Here is a tiny trained network, its code and every weight. The questions are about switching its units off for an input and a class, where a switched-off unit gives its printed mean instead of its output.

import numpy as np


def w(rows, s, z=0):
    codes = np.array(rows[::2]) - 128.0
    scale = np.full(codes.shape[1], s)
    scale[-1] = z or s
    return codes * scale


def f(y):
    return np.maximum(y, 0)


def log_softmax(a):
    a = a - a.max(-1, keepdims=True)
    return a - np.log(np.exp(a).sum(-1, keepdims=True))


def net(x, mask):
    res = np.array(x, float).reshape(1, 2) / 4 @ E
    y = f(res @ A[0][:, :-1].T + A[0][:, -1])
    res = res + np.where(mask, y, B[0][:, -1]) @ B[0][:, :-1]
    return log_softmax(res[-1] @ U[:, :-1].T + U[:, -1])


A, B = {}, {}
E = w([
[75,136,160,158,136,170,157],'x0',
[95,152,138,117,162,6,126],'x1',
],0.018)
A[0] = w([
[187,92,8,66,3,126,78,229],'n0',
[155,4,51,137,115,228,44,26],'n1',
[112,136,12,150,59,178,122,2],'n2',
[249,59,40,38,110,129,30,52],'n3',
[28,170,169,207,84,180,212,71],'n4',
[150,29,98,149,179,213,77,97],'n5',
[181,53,60,163,52,195,86,47],'n6',
],0.0072,0.0058)
B[0] = w([
[87,75,225,182,156,196,109,255],'n0',
[2,153,58,138,89,59,86,220],'n1',
[70,119,71,153,137,105,206,158],'n2',
[167,49,72,36,214,220,211,219],'n3',
[204,71,94,150,173,196,205,208],'n4',
[88,191,60,174,53,118,104,201],'n5',
[59,182,44,148,73,74,91,213],'n6',
],0.01,0.0094)
U = w([
[144,89,60,121,125,187,197,136],'0',
[29,234,55,143,75,44,45,2],'1',
[100,134,215,216,78,188,2,223],'2',
],0.0096,0.0055)

Each question gives the input, the list of numbers given to net, and the class t.
The units are the neurons (one row each of A and B). Each row of codes is followed by its name. A weight is (code - 128) times the scale printed after its matrix; where a second scale follows, it is the last column's (A, B and U).
mask holds one flag per neuron, in row order. A switched-off neuron (its flag False) gives its mean, the last column of its row in B, instead of its output. The means were averaged over made-up inputs and are rounded, as every weight is.
A unit's drop is (log p(t) with every unit on - log p(t) with that unit switched off) / (log p(t) with every unit on - log p(t) with every unit switched off).
The circuit of an input: a set's keep is (log p(t) with only the set's units on - log p(t) with every unit switched off) / (log p(t) with every unit on - log p(t) with every unit switched off). Starting from all 7 units, units are removed one at a time, each time the one whose removal leaves the highest keep (on an exact tie, the one counted first), for as long as the keep stays at least 0.8.
units of the circuit, in order: the units of the circuit, biggest drop first
most important unit: the unit with the biggest drop
k most important neurons: the k neurons with the biggest drops, biggest first
drop of u: that unit's drop, to one decimal
input [-3,0], class 2: units of the circuit, in order : (n4, n0)
input [-7,2], class 0: most important unit : n3
input [-2,3], class 2: 2 most important neurons : (n1, n6)
input [5,4], class 0: 4 most important neurons : (n0, n1, n4, n6)
input [5,5], class 0: 4 most important neurons : (n1, n6, n0, n4)
input [-3,-4], class 1: 4 most important neurons : (n1, n6, n4, n5)
input [-4,4], class 0: 3 most important neurons : (n1, n6, n5)
input [-2,2], class 2: units of the circuit, in order : (n3, n1, n6)
input [-1,-2], class 2: units of the circuit, in order : (n4, n3, n0)
input [1,2], class 2: 2 most important neurons : (n1, n3)
input [7,5], class 0: 2 most important neurons : (n4, n0)
input [6,4], class 0: 2 most important neurons : (n4, n0)
input [4,-7], class 1: units of the circuit, in order : (n1, n6)
input [-6,5], class 0: most important unit : n3
input [8,8], class 0: 2 most important neurons : (n4, n1)
input [-4,2], class 0: 2 most important neurons : (n3, n1)
input [-3,1], class 2: 3 most important neurons : (n4, n0, n2)
input [1,1], class 2: 4 most important neurons : (n3, n1, n6, n4)
input [-4,-8], class 1: drop of n6 : 0.3
input [-1,2], class 2: drop of n0 : -0.2
input [-6,2], class 0: drop of n3 : 0.9
